Where the symbols take the points:
θ: J725->J59, J347->J980, J718->J363, J659->J656, J597->J780, J980->J543, J217->J160, J322->J223, J59->J325, J614->J156, J156->J671, J270->J614, J360->J514, J851->J730, J349->J605, J284->J160, J226->J765, J877->J161, J264->J182, J243->J668, J896->J543, J384->J656, J173->J788, J82->J23, J166->J777, J848->J424, J783->J82, J100->J363, J621->J81, J656->J746, J36->J788, J704->J436, J439->J451, J26->J989, J15->J632, J325->J270, J668->J378, J363->J12, J505->J424, J605->J420, J289->J217, J730->J439, J671->J826, J223->J316, J436->J788, J658->J614, J788->J746, J870->J243, J631->J383, J989->J909, J378->J854, J331->J498, J405->J156, J316->J870, J383->J639, J985->J451, J777->J284, J639->J150, J473->J753, J388->J631, J84->J967, J663->J322, J424->J384, J431->J331, J358->J787, J970->J289, J227->J512, J182->J460, J512->J788, J543->J150, J528->J150, J420->J100, J826->J725, J632->J84, J787->J528, J546->J84, J81->J360, J909->J668, J161->J851, J334->J226, J569->J718, J12->J331, J780->J980, J160->J186, J967->J569, J462->J173, J699->J896, J451->J349, J514->J150, J23->J777, J961->J349, J765->J909, J854->J217, J186->J877, J150->J848, J753->J621, J746->J347, J460->J783, J402->J405, J498->J658
γ: J725->J671, J347->J788, J718->J896, J659->J659, J597->J402, J980->J597, J217->J970, J322->J961, J59->J826, J614->J498, J156->J363, J270->J704, J360->J621, J851->J161, J349->J985, J284->J424, J226->J614, J877->J160, J264->J989, J243->J316, J896->J59, J384->J848, J173->J36, J82->J460, J166->J378, J848->J851, J783->J161, J100->J605, J621->J473, J656->J725, J36->J980, J704->J462, J439->J851, J26->J100, J15->J360, J325->J226, J668->J639, J363->J569, J505->J659, J605->J451, J289->J23, J730->J161, J671->J436, J223->J289, J436->J659, J658->J746, J788->J227, J870->J223, J631->J848, J989->J961, J378->J243, J331->J156, J405->J347, J316->J322, J383->J388, J985->J226, J777->J854, J639->J631, J473->J787, J388->J777, J84->J632, J663->J23, J424->J150, J431->J405, J358->J424, J970->J82, J227->J363, J182->J451, J512->J12, J543->J780, J528->J358, J420->J349, J826->J270, J632->J514, J787->J384, J546->J473, J81->J753, J909->J223, J161->J186, J334->J658, J569->J325, J12->J12, J780->J505, J160->J186, J967->J546, J462->J543, J699->J84, J451->J765, J514->J81, J23->J783, J961->J420, J765->J334, J854->J668, J186->J150, J150->J316, J753->J528, J746->J512, J460->J264, J402->J746, J498->J431

The rows follow the links: the fewer symbols apart two points are, the more alike their rows tend to be.

Each row is also shifted at random along 12 hidden directions that mean nothing.

Rows with their points:
[  12  -11   16   -9   11   21   -8   -6   15    0  -16  -31  -30  -63   45   32  -64  -23  -27  -56 -102  -25   -6   11    9   35   -5   11   46    3  -54    5   18   49   60   15   11   84   18   -8   -5   71   11    5   22  -33   44  -15    9  -38   38   63   18   37   52    2  -63   -9   -1   24  -25   17  -20]: J439
[ -75  -27   23  -16  -10   17   29   35    9  -30   -9  -23   19   33    6   10  -25  -71  -19   22  -30   -4  -38   19   -2   34   -5   70   20    2   10  -77    0   21   25   31   -8   47   -4  -82    0   36  -13   34  -23  -39   29   -9  -12  -13    9    0   67   -8    0  -88  -57   -9   15  -88  -14   15   20]: J658
[ -18   32    7   17   -5   38  -13    7    6   14    6   48  -29  -77   58   29  -12   44  -17   21    7   15    4  -11   40  -17  -34  -31   28  -47   -5   -9   60  -27   31    3   16  -45   19   34   76  -15   40   23   31  -16   13  -48   15   11    7  -75  -41   43  -17    8   52  -15   14   34   23   -9  -47]: J970
[ -15   61   50   20    8   23  -20   -6  -29   14  -33  -33   23  -53   31  -34   74   34   37  -42  -47   28   29  -47   -5  -24  -16  -51   10   38  -39   19  -26    3   26   23  -11    7   27  -14  -47   46  -27  -54   -6   31    3  -62   -3  -49   -1   72   -5  -17   69   43   20   -5   22   75  -22  -26   25]: J166
[  63  -48  -39  -27  -17    5  -31   -8  -27   37    3  -15  -10   19  -29   34  -23   20  -39   11   12  -43   50   22   43   29   54    6   10   28   -8  -28  -11  -18  -33  -15   -6   14   -6  -49  -12  -62    9   36  -44   42  -15   13   -7  -15   14  -57   51   21  -20   -6  -24  -12  -31   -8   -2  -17   -3]: J227
[ -17    1    4  -12   -9   -2  -20   24   10   10    1   13   41  -31   -5   14    2   25   16  -15   -6    6   41   -3    5  -14  -22    4    7    4    4   15    5  -27    3  -20  -17  -41    4  -22  -10  -13   25   12   24   33   26  -42  -14   -4  -17  -54   -5    4   -8   -8   92   14    5   -9   15  -18  -16]: J854
[  18  -40  -23  -13   26   -2   -8    0    7   -9   -1  -13  -52   98  -70    4   -1   -4  -22   24   32  -38   18   63    3   -8   -5   19   29  -47   42  -62   23   30  -11   -2  -43    8  -10    0    4  -36  -16    4  -16   32   11   93  -15  -26   10   -8   15   20   22  -36  -55  -35    5  -17   -4  -16    1]: J765
[  -4  -16   30  -20    6  -40   27   17   36  -29   45  -43   43   30  -66   -7   17  -10   28  -71    1  -17  -20   12  -70    8  -19   43    3    6   -5   91  -41    9    9   -3   -7  -28  -22  -18  -95   -1  -52  -10   33   48    5    6  -50   -5  -27   67  -29  -15   87  -13   96   25   47   28   -7   -4   34]: J753
[  63    7  -10   -9  -18  -25   -9    5   -6  -28   -4   -7   19  -22    3   -6   27    4   -2  -12   -1   18    9    7   -7   23    4  -10  -24   -1  -17    6  -35   -1  -42   -1  -13    7  -18   19  -44   -8   -8   -9  -39   25    3   29   41  -11   -6   27   13   14    8    8  -10    4   -5   41  -12   -4   17]: J718
[  99  -25  -14    9    0  -40  -11   37   37   19  -23   16  -30  -46   33   12  -39  -28    0  -23  -26   -3   17  -17   -4   32    2    5   14    4  -33   37  -17   -3   52  -43  -29   36    4   47   21   31   -8  -20    4  -52   43   49   11   18   21    6  -35    6  -12   57  -37   -9   -8  -50    6   21  -52]: J316
[ -36   -9   -4  -38   38  -33   49  -46   -2   28   40  -21   30   17    5   13   27   11   -9    5   11   44  -10  -29   35   32   -9  -16    6   36   -4    2  -49    1   29  -53   -8   12   -6  -30  -19  -21  -11  -37  -10    3   -6  -37  -51    6   -3   20  -17  -36   51    0  -12    1  -60   25  -13   28   52]: J780
[ -85   22   36   -5   32   -1   49  -12    9  -30   10   -3    2   78  -27  -27   66   -9   29   34   22   51  -43   14   -9   26  -59    6   -6  -52   58  -59    3   17  -10   -6  -23   -3  -19    0    8    0  -16  -45  -43   -9   -9   11   -8  -21  -27   37   19  -24   51  -30  -48  -17   -6  -10  -35    0   75]: J989
[  40  -18  -12  -28    8    6  -10  -41   -4  -19   38   -2  -17   73  -65  -27   14   39  -26  -23  -60   -2  -26   30   12  -58    0  -48   76   27   84 -136   42   46   31   71  -38  -11   15  -37  -71    0  -29   15  -45  102   10  -17  133    5  -11   45   29   60   11  -74  -20    6  -16   40  -18   -9   43]: J704
[ -98   49   -7    9   34   39   47  -41  -37   21   34  -12   23   13   11   25   40   24   15   20   17   26   22    4   11    8   -3  -16  -52   36   -5   -6   17   -1  -41  -35    0  -20   23  -18  -13  -50   28   10   -3  -10   -8  -12  -31   -3  -20    0    7  -18   21  -29    8    6   -9   38    2    4   25]: J383
[ -33   12   58   -5  -27  -50   26   13   17  -43   10   -7   51  -41    7  -14   49   11  -12   31   45   40  -44  -29   -4   37  -55   22  -35  -53   10   -1  -30   -3   13   13   12  -18  -28  -21   46    7  -28  -40   15   -9   30  -28  -45   -6  -16   -7  -11   -7   13  -49   56   31   34   47    7   -7   39]: J632
[ -45   -3   -7  -25   19   11   46  -12    2   25   41  -15   -6   21   -7   28   -6   21  -34   -1  -11  -22   -9   43   26   51    0   23   30   -7   17  -44   26   14   26   -4  -20    4    8  -33  -18  -60   -4   34  -28   30   16   18   14  -10   18   10   37   44   46  -56  -37  -13  -16   23  -15  -14   14]: J347
[ -50  -34   12  -31  -30    1  -60   12  -15   -3  -53    6   50  -37   24    7  -63  -19    1   -1  -33    7   36  -26   17  -13    4   27   35  -15   -2   14  -32  -27  -17  -11   41   29  -19  -32   17   46   51   -5   34    4  -32  -84  -53  -38  -17  -62   23  -31  -27   28   23   25  -18  -50    7   -8  -17]: J730
[  57  -29  -21    2  -15    6   -3   12   24   10   12   49  -29    8  -15   13  -22  -21  -22   -3  -58  -55  -31   24    0  -53   23  -17   37  -25   25  -21   45   25   35   17  -19  -14   13   27   -7  -10  -21   25  -30    7   17   10   76   27   31   24    1   37  -42   28  -33   -3  -10  -47  -14  -27    5]: J512
[  12   16   13   15  -13   19    1    2   -6   -2   15  -39   11   12  -38  -26  -23   17   25  -49   -2  -44   -8    8  -52   10   37   35  -37   65   -7   41   22    6  -10   60   35  -10    9  -49  -34   12  -13   50   45   17   -8   -1    9   20   -5   18   34   11  -14  -62   66   33   41   11   18    9  -30]: J787
[  70   46   -8   17  -14    0   10  -22  -37   24    4   58   25    4    2  -45   31   80   13   56   50   18    2  -13   25  -11   12  -30  -24  -18   81  -45   34  -32  -34   21   23  -75    3   25   33  -84   17   14  -30   53  -52   -9   82   32  -20  -48   25   25  -73  -21   21   36  -24   28   25  -48   -1]: J980
[ -39    1  -19   20   32   -1   19    3   28   30    8    9  -56    7  -10   23   -1    9  -17   15   25  -43   10   37    7  -10   -6   -5  -10  -12   -3    0   54   26   45  -27  -41   -6   26   28   55  -29    0   -2   31  -22   71   73  -23   10   40   -5  -30   18   -1   -9  -15  -30    6    2   19    3  -35]: J668
[  -9    0   -7    7  -29    9    0  -34  -24    9   21   -7   11    0    3    8  -11   10  -12   17   29   11  -12  -17   -7    5   57  -19  -49   50   18   -2    3  -29  -53   23   15   17    7  -47   19  -16    8   24   15   -9   -9  -50  -17   19  -23  -49   31  -29  -57  -28   26   30   27  -18   22   22  -11]: J15
[ -33   17    0  -10    5  -13   41    9   42  -14   34   40   55   25  -22   -8   19  -21   50  -32  -43   21  -38   11  -53  -66  -14  -12  -14   27   58   11   27    9    9   -4  -50  -41    7    0  -62   14   -2    4   22   21   48  -51   43   39  -30   32  -11  -30  -20  -13   73   29    5  -71   -2    1   22]: J378
[ -32    8   -1    8  -12   46  -32    0  -34    1  -22  -13  -14   25  -12  -18   22   13   -8    4    7  -40    9   10   -4  -70   36  -22   13   -6    0   -7   14    9  -12   64    1  -11    2  -28   -8   -8  -25   16    5   51  -28  -14   -8  -23   21    7   17   -5    4   -6    4  -25   29   14   -1  -44   -9]: J156
[   0   13    8    6    2   51  -44  -12  -59   12  -22  -47  -30  -15   21  -18  -31   38  -21  -30  -62    2   47   -5   34   56   18   -6   58   50  -17  -87    8    7    7   61   22   49   29  -44  -41   17   11   38  -48   33  -38   12   91  -39   -1   14   74   66   26  -47  -74   -9    2   58  -14   -3  -28]: J656
[  20  -11    3   17  -16   29  -65   30   19    2  -24   20  -55  -49   -1   13  -36   15  -11  -25  -19  -53   15   18   10  -33  -15   -9   53  -47  -30   31   45   -8   21   20   24  -21   10   53   27   19   24   13   16   10   -2    4   29  -15   27  -25  -34   60   -2   57   32  -31   15   28    1  -17  -41]: J783
[  31   65  -23  -11   25   23   99  -46  -23   21   70    4   52   20   20   -2   50   28   24   -3   18   36  -36    4  -16   -4   32  -23  -56   60   19   24    6   -7  -30   -4  -12  -40   10  -20  -66  -72   -4   34   -3   27  -20  -41   17   44  -10   43    6  -27   23  -37   29   15  -19   24   -3    3   26]: J746
[  38  -43   -4  -42  -15  -57  -29   49   48  -10    8    9   37  -59   -6   14  -46    9   -5  -60  -43  -10   21   -4    6   47  -30   44   37  -12  -41   60  -35   -4   43  -23    8  -21  -35    5  -37   10    0   23   15   30   13   -1   24   20    0  -14  -14   46   12   10   76   24  -36    6   -7   -6  -35]: J462
[  97    0  -19  -18    4   -9   45    4   49  -22   54   33   20  -15    6   42   -9  -14   20  -18  -13   38  -28    2  -12   21  -26   13  -32   13  -12   45   11  -11  -17  -48    4  -38  -17   22  -16   -3   24   35   12  -45    9  -29   19   58  -19  -15  -38    7  -13    1   64   19  -27  -25   -6   43    7]: J182
[  -4    5  -15   36   25   22   12    2    9   25   13    6  -63  -27   28   27  -56  -14  -11  -24  -37  -35    7   10  -11   26    6    9   18    3  -28   30   38   21   38  -21   15   16   37   62   11   -1    3   28   15  -59    6   73   29   15   17   33  -30   43   11   25  -52   -4   20    7   10   11  -52]: J358
[ -73  -12  -34   14    6   47   -9    4   27   23   21   39  -55  -14   21   58  -65  -24  -12   -5  -19  -29  -11   32   13  -30   17  -18   18    4  -10    5   73  -16    6  -10   -4    0   26   28   38    5   57   54   29  -47   27  -21   22   31   15  -60  -19   20  -52   22    9  -36   -3  -63   10   35  -50]: J23

From each start, follow one symbol. Which point do you reach?
Answer with the point's name.
new walk
[ -30   -3   -3  -23  -10   -9   24   -7   29  -25   53   14    4  -54   21   53  -29   23  -45  -10  -43   17  -20   27   19   48  -33    0    6  -21   10  -48   48   24   20    8  -17    3    2  -10    9  -22   22   46    6    4   69   -9   60   15   -6  -22   17   72   -3  -81   27   24    5   41   -2   13  -18]
γ
J84
new walk
[  10   32   24   19   20  -13   50    1   34    3   31   15  -17  -36    4   21   52   33  -26   38   31   -6  -27    8   30  -10  -73    0  -15  -32   -2  -33   54   31   78  -19  -12  -56   29   12   76  -22   -9  -16   21  -32   81   26  -15   17   36    0  -60   43   20  -50   34   -7    5   71   17    0   26]
θ
J284
new walk
[   8  -35  -10  -20    4  -22   25   17   14   -9    9    2   20   52  -27   12   25  -48   -7   26   31   -5  -11   10   -9  -40   -7   21   10  -26    8   13  -42   -1    2  -41  -26  -16  -18   -3  -20  -20  -29  -23  -10    2   -4   20  -66   -4    5    8  -37  -43   28   18   -4  -18    0  -45   -2   -8   43]
θ
J658
new walk
[ -17    9  -11  -13    3    4  -10   13   -6  -28  -10  -26   30  -12   25   -9    0  -33   22  -51  -29   34    9  -16  -27   -3   11   -3   -2   45  -56   48  -58   -3  -18   11   -4   28  -16   -5  -80   48   -6    2    8    7  -23  -16    4   -2  -12   43   -6  -28   38   17    8  -11   -3   -1  -17   26  -16]
θ
J614
new walk
[   3   17   37   27  -27   -9  -14   -5   -3  -17    5    6    2    5  -34  -46   32   27    8    2   18  -20  -37  -15  -38  -52    5  -21  -10  -26   47    8   21    4    2   66   14  -38    4    3   14    2  -43  -17   22   40   -6  -22   13    6  -14   15   -7    1  -21  -11   61   34   63   34   13  -36   11]
γ
J81
new walk
[ -87   36    4   32   38   38  -21  -16  -22   16  -21  -27  -59  -11   26  -33    0   10   11  -50  -33  -21    3   -3   -7  -20   12  -45   37   13  -51   38    9   28   37   41   14   27   23   48  -31   38  -19  -13   11    5  -33   30   33  -18   31   88  -18   13   55   53  -56  -40    2   69  -18   -1  -32]
γ
J659
new walk
[ -64  -49    1  -43  -31  -29  -33   19   25  -37    5   28   44  -29   -1   21  -34    2  -27    6  -36   29   -1  -11   28    2  -31   14   29  -28   27  -48   -2    2    6    8    1   -9  -29  -39   14   21   21   21    7   20   24  -62   26   10  -24  -70   17   23  -43  -49   58   34  -18  -26    1    2   -4]
θ
J543
new walk
[  30    6  -35   13   12   11  -16  -10  -28   34   -8    1  -26   63  -29   -8   15   19   28   19   83    6   47   26    2    4   31  -25   -5   12   25   -1  -13  -63  -76  -33  -24  -10    1   35  -17  -62   36  -12  -37   35  -40   42   -6  -13  -22  -54    2  -24   -7   50  -18  -43  -10  -18   14    7   -6]
γ
J23
new walk
[ -79   13  -18   10    2   -2   43   23   26  -10   -1  -18  -10  -11   21   16    6  -49    2    1   56  -46  -41   35  -38   13   35   36  -96   -1  -82  111   -3   17  -20    1    0   23  -23   10   27    3  -10   19   47  -62   36   50  -76   26   56   32   -6  -43  -11    9    0  -31    5  -27   -5   28  -28]
θ
J12
new walk
[  79   17  -35   46   18   22  -13  -40  -29   40   -7   16  -57    1    3   -3  -17    2   -1   -2  -22  -42   21    0   -1  -54   40  -47   -9   36   -4    3   35   20   -1  -14   14    5   48   66    3   -2    9   -8   -6  -23  -16   54   49   14   22   44  -33   14  -35   68  -68    2  -10   22   14    0  -14]
θ
J424
new walk
[ -61  -10   16   40  -28    3    3   21   34  -14    2   34  -41   -8    4   -4  -47  -41  -11   11  -12  -40  -64    6  -39  -23   16   14   -7  -33   28    6   55   15   28   45   15    4   14   28   61   32  -19   25   31  -59   29   15   27   37    9    0   -6   11  -69   -5   -7   17   57  -67   17    5  -32]
γ
J621
new walk
[ -36   -8  -35   -9   23  -20   35  -18   10    0   22   26    5   42    6   -8    6  -26    6   21   25   33  -32  -10    5  -38    5  -16   -6   21   13   -3  -21   -1    4  -22   -8  -14   -6   25   -7   -2    1   -8    2  -21  -19    1   11   49   -4    7  -39  -40  -19   16  -17   -6  -46  -36    5   38   14]
γ
J659
new walk
[ -79   -1   13   11   -3    1    0   17   -9    2  -25    8    9  -13   35  -21  -42  -30    9   13  -18   15  -10  -30   14   42    0   32    5   16   -1  -27   -8   -7   19    9   39   27    1   -8   26   39   21   12  -10  -53  -22   -5   29   16   -4  -17   34   -4  -42  -14  -45   15  -27  -52    2   27  -15]
γ
J659
new walk
[  31   -9  -22    9    1   53  -40  -18    3   15   15   14  -64  -19    3   37  -31   16  -12  -33  -52  -24    9   10   18  -34   19  -46   42   16  -18   -3   56   -1    0   17    6    2   23   20   -1   15   24   34   -3   -4   -9  -36   51    4   11  -15  -10   41  -10   42    1  -25   -3    9  -12   11  -24]
θ
J783
new walk
[ -21  -37  -17   -1  -18  -36    8    6   18  -14   15  -20  -29   27  -39   20  -18  -18  -38   29   60  -39  -21   54   -4   52   16   35  -37  -15   10  -29    9    1  -29    0  -16   30  -10   -4   30  -32    5   13  -17  -15   50   85   -4    4   14  -26   26   22  -32  -48  -34  -10   14   -7   15   30    0]
γ
J632
new walk
[  62  -13  -22   -3   -6  -36   12   22   32  -39   11    7   -2    6  -11  -10   -7  -34   -4  -10   11    0  -30   19  -24    2  -10   19  -24   10  -11    0   -8   17    6   10  -12   -1  -14   27  -19   20   -8   13   -2  -16   31   60   53   40    8   23  -18   17  -24  -26   -2   -1   -9   -8    8   36   -9]
θ
J325
